(in the rows, 128 means zero)
[116 112 115 148 217 155 135 123 142  91 141 147  80  91 102 157 115 145
 125 143 125  94  78 159 129  90 122  90 105  97 119 133 108 148 117 166
 128 126 135]  3
[119 127 137 137 173 149 134 104 144 106 111 119  92  76  58 160 125 126
 144 142 137  97 109  97 129 129 126 129 131 154 173 144 154 147 119 127
 105 140  90]  1
[136 132 116 113 184 135 136 102 109  97 129 138 112 106  90 170 104 144
 111 150 149 115 143 116 128  89 136 112 138 118 120 156  87 130 133 135
 131 113  93]  5
[159 128 147 137  97 129 147  81 127 101 114 123 140 181 166 122 122 114
  65 115 115 119 145 134 118 122 122 109 144 124 129 151 109 121 128 124
 140 190 121]  10
[120 160 104 140 107  85 128 102 127 160 148 133 125 108 109 149 109 188
 157 185 133 106 144  70 140 112 146 146 148 103 152 108 133 110 123 130
 143 102 106]  9
[133 172 106 122  78  90 139 105 132 149 127 129 119 146 133 149 100 172
 143 177 139  90 154 115 143 100 158 139 132 124 142 115 112 146 129 128
 174 135  91]  1
[124 112 143 155 142 157 117 132 126 136 118 129 148  90  69 129 133  92
 142 124 136 129 118 122 110 137 101 123 132 116 123 160 110 110 119 110
 109 148 116]  9
[165 120 175 141  92 126 135  94 127 109 130 120 143 176 142 134 115 101
  69 125 114 123 145 143 110 121 123 118 134 112 136 132 109 121 140 123
 134 181 121]  8
[129 103 127 148 149 148 115 138 151 101 126 147 109  79  76 157 115 108
 163 131 176 107 130  93 101 127 128 126 122 149 159 143 111 128 125 143
 135 126 115]  2
[125 116 115 138 165 136 131 121 144  95 121 142  96  75  63 159 123 149
 134 127 133 105 100 132  98 105 122 113 154 104 141 124 126 133 134 142
 115 148 110]  4
[149 125 145 115  97 128 148  97 116  98 134 142 128 172 131 131 115 121
  70 129 138 114 150 110 122 115 128 112 129 129 133 145 120 121 140 126
 135 189 122]  6
[129 153  94 126  85  78 143  91 117 122 123 140 126 127  80 146 119 176
 134 167 107  94 150  62 130 110 139 116 157 110 145 140 116 136 139 118
 164  99 129]  7
[108 166 101 115 127  95 134  77 133 128 138 111  89  89 121 142  94 193
 140 178 127 125 148  52 146 108 151 140 154 105 148 136  86 115 119 113
 139 111 113]  5
[158 135 163 139  80 123 138  98 126 109 140 129 145 172 142 133 120 114
  87 136 115 115 147 131 112 112 120 103 131 119 135 143 103 114 133 117
 145 173 113]  8
[158 115 101 135 109 107 127 116 157 153 146 125 121 142 163 142 116 166
 131 186 126  96 148 132 133 106 146 138 133 118 130  83 126 131 119 147
 162 119 120]  2
[169 129 155 129  82 131 136  95 126 117 142 130 141 170 145 134 117 105
  80 130 127 119 154 115 111 115 113 111 135 109 134 139 102 110 133 105
 137 179 109]  8
[161 117 149 125  95 134 136 101 129  93 133 128 127 177 142 143 127 114
  92 119 108 120 156 109 112 121 118 104 138 131 145 150 119 123 125 129
 145 189 119]  0
[151 134 138 130 109  93 140  65 164 145 121 108 107 124  83 165 120 160
 135 183  87 118 168  85 125  93 146 122 148  84 124 120 113 155 119 129
 166 140 112]  4
[125 111  90 133 172 137 118 152 133  85 108 127  90  94  72 167 113 126
 125 116 131 100  91 152 114 119 117 111 141  97 154 157  99 136 126 159
 118 166 124]  7
[111 122 140 164 167 132 129 133 128 122 125 135 107  82  95 149 122 130
 126 125 142 112 100 160 129 113 132 111 134 120 136 140 141 135 129 144
 116 121 117]  9
[129  94 120 146 193 156 119 114 128 110  88 120 116  64  75 144 119 130
  95 137 114 127 100 143 111 138 108 131 134 118 116 127  79 119 122 142
  95 141 131]  6
[136 138 112 114 152  94 135 127 143 167 118 105  81 104 131 152 111 156
 176 188 120 123 125 121 134  95 142 137 153 109 138  98  96 115 114 156
 139 163 113]  3
[129  97 130 120 169 144 150 126 114 108 100 128  93  95  96 129 120 134
 120 122 130 112  91 153  95 129 121 131 144 134 168 132 128 137 143 117
  82 179 121]  1
[138 108 143 165 134 144 143 136 146  97 108 115 110 102   9 152 136 132
 103 121 123 115 119 131  96 134 131 109 126 121 141 139 154 169 127 158
  96 203 111]  4
[138 143 127 137 110 110 136  98 145 150 104 110 114  97  99 142 111 169
 144 179 132  99 152  95 131 100 155 163 139 111 117  70 102 110 122 133
 157 136 100]  6
[131 136 122 138  93  91 144  85 114 166 110 138 135 120 103 138 121 175
 141 169 132 116 154 137 125  92 132 132 153  84 122 113 109 128 138 151
 178 103 123]  4
[177 127 164 138  85 134 143  98 134 108 138 118 143 177 124 132 123  99
  78 120 125 119 159 132 110 115 132 112 126 123 132 134 112 128 135 127
 136 203 108]  8
[155 121 169 128  92 130 137  96 129 100 138 131 142 177 137 126 122 117
  80 124 127 126 157 118 101 127 126 124 141 121 140 145 108 119 137 103
 125 184 117]  10
[145 129 128 136 165 145 116 107 121  90 103 113 104  92  94 153 114 119
 119 123 127 125 117 119 115 122 123 143 156 134 153 131  98 131 122 140
 122 150 105]  0
[141 128 119 115 186 154 138 121 142  97 148 145  90 115 120 140 116 111
 180 143 132 125 116 111 117 119 145 110 128 135 147 121 120 179 121 137
 118 138 136]  3
[122 143 145 110 163  97 149  89 133 170 115 113  88 104 127 145 121 194
 155 197 117 111 137 128 134  75 153 148 123 100 128  75 115 108 104 140
 144 121 105]  6
[137 124 109 129  97  69 135 104 124 151  82 107 104 116 106 172 107 179
 109 182 114 121 177 107 136  90 139 133 120  75 125 132 112 123 115 135
 170 134 130]  6
[161 132 129 126  82 108 116 128 127 167 134 114 104 134  93 142 120 158
 143 185  94 107 132 125 114 115 135 146 154 115 133  83 135 154 115 141
 147 170 101]  0
[154 141 155 118  90 123 148  88 123 107 127 138 131 169 143 122 122 111
  84 128 122 125 148 107 112 115 117 110 146 117 136 142 101 127 137 111
 142 167 127]  4
[160 116 165 123  95 132 143  89 137 106 137 128 132 176 140 129 128 111
  91 125 124 122 167 103 112 120 134 111 137 141 137 154 117 126 132 114
 135 197 116]  10
[125 130  95 132 135  98 130  91 123 147  79 106 132 113 117 140 125 192
 143 165  81 102 146 121 128 113 153 143 149  93 128  95 122 131 115 124
 144 107 123]  7
[151 134  99 138 107 111 118  88 127 136 149 139 135 130  95 143 128 193
 120 178  90 120 162  96 117 108 145 124 120  87 124 105 113 157 111 141
 145 131 121]  9
[118 153 103 131  92 108 116 118 145 140 148 128 124 104 105 131 119 187
 147 175 125 121 125 109 133 100 129 126 147 115 108 121  92 114 112 119
 159 149 102]  0
[126 128 154 145 173 137 140  97 125 105 147 162  92 103 135 175  94 123
 146 157 147 100 126 101 132 101 131  99 152 108 153 145 112 133 146 121
 138  81 109]  9
[139 136 113 133 141 110 131 103 128 140 145 116  95 110 127 150 110 202
 135 190 132 109 147 149 127  91 155 122 165  82 124 106 107 120 118 145
 141 159  92]  10
[167 151 109 139 138  99 135  98 161 132 124  96 127 121  88 146 128 170
 155 149 122 117 150 124 101 103 148 161 117  87 171  97 118 170  97 126
 141 111 103]  7
[162 129 170 121 107 130 131  78 133  87 121 120 131 169 137 125 129 120
  71 123 110 110 153 107 110 111 130 117 131 129 150 136  99 131 123 117
 142 188 111]  7
[129 123  87 125  97  97 135 109 129 129 107 153 143 117 127 149 108 193
 152 185 145 112 136 124 128  91 132 149 170 105 112 101  94 109 149 124
 167 112 110]  10
[140 129  82 136 129 120 138 101 136 115 135 117 119 126 145 143 119 193
 112 163 112 118 161  92 146  97 151 126 156  91  87 105 103 102 137 136
 146 131 114]  10
[137 118 145 160 176 136 136 130 142  95 128 110  97  87  95 139 106 107
 147 140 136 123  87 119 118  99 127 108 122 130 133 153 133 137 130 138
 123 155 118]  8
[159 151 109 156 129 109 160 111 149 151 132 111 122 143 140 151 100 161
 127 172 132 122 128 127 136  95 131 100 121  93 109 119  99 122 113 162
 146 165  90]  8
[129 145  87 138  84  88 126 105 159 125 122 110 130 125 101 142 114 152
 144 163 127 110 135  84 128 111 132 146 136 113 150 146 124 123 112 119
 161 146 119]  2
[157 134 166 123  97 118 146  89 123  91 134 136 134 171 133 134 126 125
  64 124 128 113 153 133 105 110 121 106 134 119 142 136 117 117 139 117
 141 181 108]  1
[114 147 138 135 165 148 132 106 124 111 111 140  94  72  63 159 120 135
 140 126 173  93 116 119 119 107 124 126 131 123 152 125 120 112 122 152
 129 144  76]  1
[153 142 128 142 115 107 127  84 129 166 104  87 107 133 137 144 116 147
 117 168  84 119 142 110 131 107 125 140 137  97 140 123 124 153 101 128
 138 148 101]  3
[156 126 169 131 105 129 134  94 137  92 134 128 131 173 143 140 131 111
  71 118 117 119 165 127 113 122 132 106 125 127 147 133 115 131 124 129
 133 187 123]  3
[133 131 137 147 139 129 115 115 164 107 126 117 119 103  36 179 114 121
 123 126 121 106 119 124 100 133 133 145 151 114 149 148 121 156 126 104
 103 148  85]  10
[149 135 121 132  85  86 144  93  98 135 111 142 133 131  77 159 115 167
 124 169 132 104 167 108 114  89 127 119 151  84 125 134 118 122 132 120
 179 121 118]  0
[134 168 109 136  71  88 134  95 112 157 119 139 131 129 148 140  95 183
 145 187 143  93 148  99 132  96 137 140 175  92 132  93 111 109 137 131
 179 109  95]  4
[129 133 145 136 148 153 131 128 124 109 103 123 146  84   4 143 124  98
 126 132 170 112 124 134 111 140 131 169 144 119 126 113 137 136 133  90
  96 135  99]  6
[152 122 108 121 101  88 138  94 143 128 127 132 114 127 104 162 112 161
 106 155 157 112 149 107 141  97 131 147 157 106 142 111 133 115 137 140
 165 146 117]  0
[165 124 142 132  77 126 149 100 122  99 122 133 137 185 130 136 124 118
  77 117 113 108 160 105 115 122 129 105 134 136 132 138 117 125 132 133
 153 193 124]  0
[155 120 151 122  98 133 141  84 120 101 130 133 128 169 150 134 112 116
  74 135 115 117 137 127 116 115 112 115 150 116 137 146 114 125 139 118
 136 177 112]  6
[157 125 156 128  91 132 143  93 120  96 121 124 125 163 154 127 129 112
  73 119 116 108 160 127 119 120 126 104 136 139 143 140 112 120 139 126
 146 180 119]  1
[129 139 144 142 166 128 143  62 144 103 102 121 101 103  65 166 107 126
 126 145 131 105 129  74 131 123 142 133 144 132 158 156 127 152 121 128
 126 138 101]  10
[154 145 112 144 114 108 121 112 160 124 140 124 120 113 124 149 116 155
 155 164 134 122 147 121 118 102 142 126 142 115 135 101 103 149 114 149
 159 144 106]  3
[147 143 110 134  80 106 135 117 134 136 129 119 118 105  66 158 118 178
  98 179 160 117 162 117 132 120 134 141 147 114 152 126 138 159 119 102
 121 150  83]  6
[152 151 103 107 105  90 123 105 156 103 155 145 112 125 124 140 108 175
 135 177 146 104 135 111 122  95 148 130 151 121 159 107  91 156 126 114
 162 138 114]  7
[169 140 166 128  89 128 146  86 126 114 151 125 140 180 121 137 116 100
  90 129 131 118 159 121 112 114 133 111 133 126 148 154 103 131 137 118
 135 188 102]  8
[163 157  95 130  84 112 128 117 158 140 154 125 127 123  94 170 124 176
 146 177 136 118 184  53 120 119 135 133 150 120 152 109  97 133 118 131
 138 126  74]  4
[132 187 125 139 118  92 143  88 165 145 127 117 106 107 120 161 106 158
 143 174 142  85 147  88 141  83 142 114 139  99 130 120  98 107 100 120
 177 124  87]  4
[141 150  89 142  88 102 140 106 117 154 114 123 127 130 122 144 117 176
 134 151 155 108 149 116 152  95 133 160 135 107 134 103 137 130 123 153
 177  99 104]  0
[150 134 122 147 109 105 121 101 116 146 110 110 135  99  79 136 123 168
 115 176 122 117 141 104 111 114 119 158 157  86 123 103 133 121 118 103
 130 120 101]  10
[125 121 121 127 159 138 135 110 129 103 144 132 109 109  89 136 121 141
 139 159 127 132 113 145 126 113 126 109 122 126 143 167 121 170 117 130
 124 138 132]  6
[155 139 144 134 100 120 148  90 138  99 139 131 129 181 144 139 114 121
  77 123 122 114 137 120 119 120 128 116 147 122 139 148 111 132 137 125
 135 172 111]  10
[174 129 167 133  93 135 154  85 123 105 141 124 131 164 141 119 124 109
  79 125 131 123 152 129 108 106 125 104 133 123 142 139  99 122 134 116
 135 196 113]  8
[156 140 118 148 123  83 134 125 152 123 108 116 115 128 122 156 107 174
 127 171 121 123 130 118 113 112 132 130 132  73 136  81 124 151 114 141
 147 117 119]  7
[158 125 146 132 110 130 137  98 128 111 137 138 151 172 169 123 126 114
  99 131 102 115 144 130 110 117 125 102 133 123 135 135 109 117 122 113
 134 174 126]  9
[143 142 124 163 167 162 154 139 134 115 149 115 113  92  29 159 114 112
 155 135 162 116 117 101 115 123 126 122 121 125 150 162  99 142 133 134
  94 133  81]  8
[131 128 121 133 144 137 123 122 140 111 123 124  90  90  67 145 117 132
 136 131 104 113  88  93 102 137 112 142 142 127 162 127 113 147 117 117
 102 145 122]  0
[166 117 138 136 102 130 141  94 127  94 122 119 135 170 144 135 130 118
  63 117 109 115 158 124 118 121 127 111 151 127 127 145 117 116 135 128
 134 182 119]  10
[164 144 110 134  98 105 132 111 144 135 106 109 119 147 102 181 118 139
 127 165 115 110 159 103 139 124 131 123 143 125 148 125 145 152  99 148
 153 161  93]  0
[132 160  90 140  82  87 144  96 146 114 130 147 139 138 104 130 108 167
 139 183 126  92 119 100 134  78 145 134 145  88  80  85 107 122 139 141
 203 112 127]  2
[143 118 157 170 149 153 138 116 110 108 129 134 131  99  70 149 108 122
 102 134 168  92 128 160 114  98 131 122 128  88 115 124 120 123 148 119
 132 118 100]  8
[133 153 110 146  78  89 116  84 129 151 117 112 117 100 105 149 120 175
 132 170 119  97 164 109 137 102 149 132 149  97 159 130 136 133 101 118
 163 150 102]  9
[124 132 150 149 203 137 126 114 123  97 119 126 110  86  90 152 122 135
 137 135 138 138 107 142 104 106 116 121 140  76 115 125 120 115 117 137
 116 105 112]  10
